Below is a small trained network, with its code and all its weights. Each question gives an input and a class and asks what happens when units are switched off, that is, made to give their printed mean instead of their output.

import numpy as np


def w(rows, s, z=0):
    codes = np.array(rows[::2]) - 128.0
    scale = np.full(codes.shape[1], s)
    scale[-1] = z or s
    return codes * scale


def norm(h):
    return h / np.sqrt((h * h).mean(-1, keepdims=True) + 1e-5)


def f(y):
    return np.maximum(y, 0)


def log_softmax(a):
    a = a - a.max(-1, keepdims=True)
    return a - np.log(np.exp(a).sum(-1, keepdims=True))


def net(x, mask):
    res = np.array(x, float).reshape(1, 4) / 4 @ E
    u = 0
    for l in range(3):
        y = f(norm(res) @ A[l][:, :-1].T + A[l][:, -1])
        res = res + np.where(mask[u : u + 4], y, B[l][:, -1]) @ B[l][:, :-1]
        u += 4
    return log_softmax(norm(res)[-1] @ U[:, :-1].T + U[:, -1])


A, B = {}, {}
E = w([
[254,61,149,189,49,111,81,107,118],'x0',
[156,152,149,145,150,159,142,215,105],'x1',
[158,125,247,146,108,132,114,179,83],'x2',
[94,123,94,87,89,176,213,128,183],'x3',
],0.009)
A[0] = w([
[144,173,139,137,166,60,75,144,1,4],'L0N1',
[120,103,133,132,224,80,61,134,155,115],'L0N2',
[138,75,169,91,75,188,153,86,113,105],'L0N3',
[233,80,110,136,161,150,136,129,168,73],'L0N4',
],0.0081,0.0038)
B[0] = w([
[66,128,225,188,7,139,180,114,163,252],'L0N1',
[59,84,139,132,193,191,90,15,179,241],'L0N2',
[158,120,254,183,155,174,88,96,197,209],'L0N3',
[192,217,35,128,171,76,19,150,211,208],'L0N4',
],0.0081,0.0043)
A[1] = w([
[127,195,144,132,159,221,209,199,186,134],'L1N1',
[254,80,46,145,102,50,54,128,94,6],'L1N2',
[132,40,240,165,11,102,113,209,119,143],'L1N3',
[155,169,203,176,167,145,100,158,127,149],'L1N4',
],0.0071,0.0019)
B[1] = w([
[95,135,20,156,80,22,153,118,118,221],'L1N1',
[191,121,121,137,174,153,141,210,62,196],'L1N2',
[2,20,160,118,191,170,213,35,149,254],'L1N3',
[93,142,140,111,3,195,108,140,121,211],'L1N4',
],0.0093,0.007)
A[2] = w([
[223,140,60,99,106,75,105,24,225,250],'L2N1',
[160,209,74,79,95,172,135,104,184,38],'L2N2',
[92,230,155,44,254,142,176,45,160,131],'L2N3',
[167,34,166,152,60,141,154,160,98,61],'L2N4',
],0.0064,0.0016)
B[2] = w([
[31,63,190,165,78,143,141,235,120,251],'L2N1',
[86,254,107,150,187,72,139,158,102,177],'L2N2',
[249,119,152,86,130,110,126,97,137,254],'L2N3',
[172,144,144,113,80,198,92,60,70,198],'L2N4',
],0.0089,0.0054)
U = w([
[172,189,153,94,132,93,126,137,83,1],'0',
[169,173,124,55,237,96,107,50,183,107],'1',
[246,149,179,144,112,178,99,126,82,68],'2',
[74,84,224,170,73,188,116,77,163,201],'3',
[71,180,49,75,76,67,210,172,148,194],'4',
[180,131,69,187,110,126,74,249,149,116],'5',
],0.012,0.0049)

Each question gives the input, the list of numbers given to net, and the class t.
The units are the neurons (one row each of A and B). Each row of codes is followed by its name. A weight is (code - 128) times the scale printed after its matrix; where a second scale follows, it is the last column's (A, B and U).
mask holds one flag per neuron, layer by layer. A switched-off neuron (its flag False) gives its mean, the last column of its row in B, instead of its output. The means were averaged over made-up inputs and are rounded, as every weight is.
A unit's drop is (log p(t) with every unit on - log p(t) with that unit switched off) / (log p(t) with every unit on - log p(t) with every unit switched off).
The circuit of an input: a set's keep is (log p(t) with only the set's units on - log p(t) with every unit switched off) / (log p(t) with every unit on - log p(t) with every unit switched off). Starting from all 12 units, units are removed one at a time, each time the one whose removal leaves the highest keep (on an exact tie, the one counted first), for as long as the keep stays at least 0.8.
circuit, biggest first: the units of the circuit, biggest drop first
most important unit: the unit with the biggest drop
top k neurons: the k neurons with the biggest drops, biggest first
k most important neurons of layer l: the k neurons of layer l with the biggest drops, biggest first
drop of u: that unit's drop, to one decimal
input [7,-7,-6,-4], class 5: most important unit : L1N2
input [4,3,-2,7], class 5: circuit, biggest first : (L0N4; L1N3)
input [7,-1,2,1], class 2: circuit, biggest first : (L1N2; L0N1)
input [6,-2,-3,5], class 5: circuit, biggest first : (L0N4; L1N3)
input [-6,-4,4,-2], class 1: circuit, biggest first : (L2N1; L2N3)
input [-7,4,1,-3], class 4: 2 most important neurons of layer 1 : (L1N1; L1N3)
input [6,4,0,8], class 5: circuit, biggest first : (L0N4; L0N1)
input [1,-2,-2,7], class 4: 2 most important neurons of layer 0 : (L0N1; L0N2)
input [8,4,1,1], class 2: circuit, biggest first : (L1N2; L2N4)
input [7,7,0,-8], class 3: top 4 neurons : (L0N1; L1N3; L2N3; L1N4)
input [1,-2,-2,6], class 4: 2 most important neurons of layer 0 : (L0N1; L0N2)
input [-7,8,-7,-7], class 1: top 4 neurons : (L0N2; L2N3; L2N1; L1N4)
input [-6,-6,8,6], class 4: top 2 neurons : (L1N1; L0N1)
input [7,2,-4,-3], class 5: circuit, biggest first : (L0N4)
input [1,-3,-7,-1], class 5: 3 most important neurons of layer 1 : (L1N3; L1N1; L1N4)
input [8,-2,-2,-3], class 2: top 3 neurons : (L1N2; L1N1; L2N4)
input [-4,0,-2,-1], class 1: top 2 neurons : (L2N3; L0N1)
input [2,7,1,7], class 4: top 2 neurons : (L1N1; L0N1)
input [2,8,0,2], class 4: 2 most important neurons of layer 1 : (L1N1; L1N4)
input [3,1,-1,-3], class 2: circuit, biggest first : (L1N2)
input [5,-3,0,1], class 2: top 2 neurons : (L1N2; L0N1)
input [8,2,2,-2], class 2: 2 most important neurons of layer 0 : (L0N4; L0N2)
input [7,4,1,-1], class 2: top 2 neurons : (L0N4; L1N2)
input [6,2,-3,1], class 5: drop of L0N4 : 0.7
input [4,4,-3,2], class 5: drop of L0N4 : 0.3
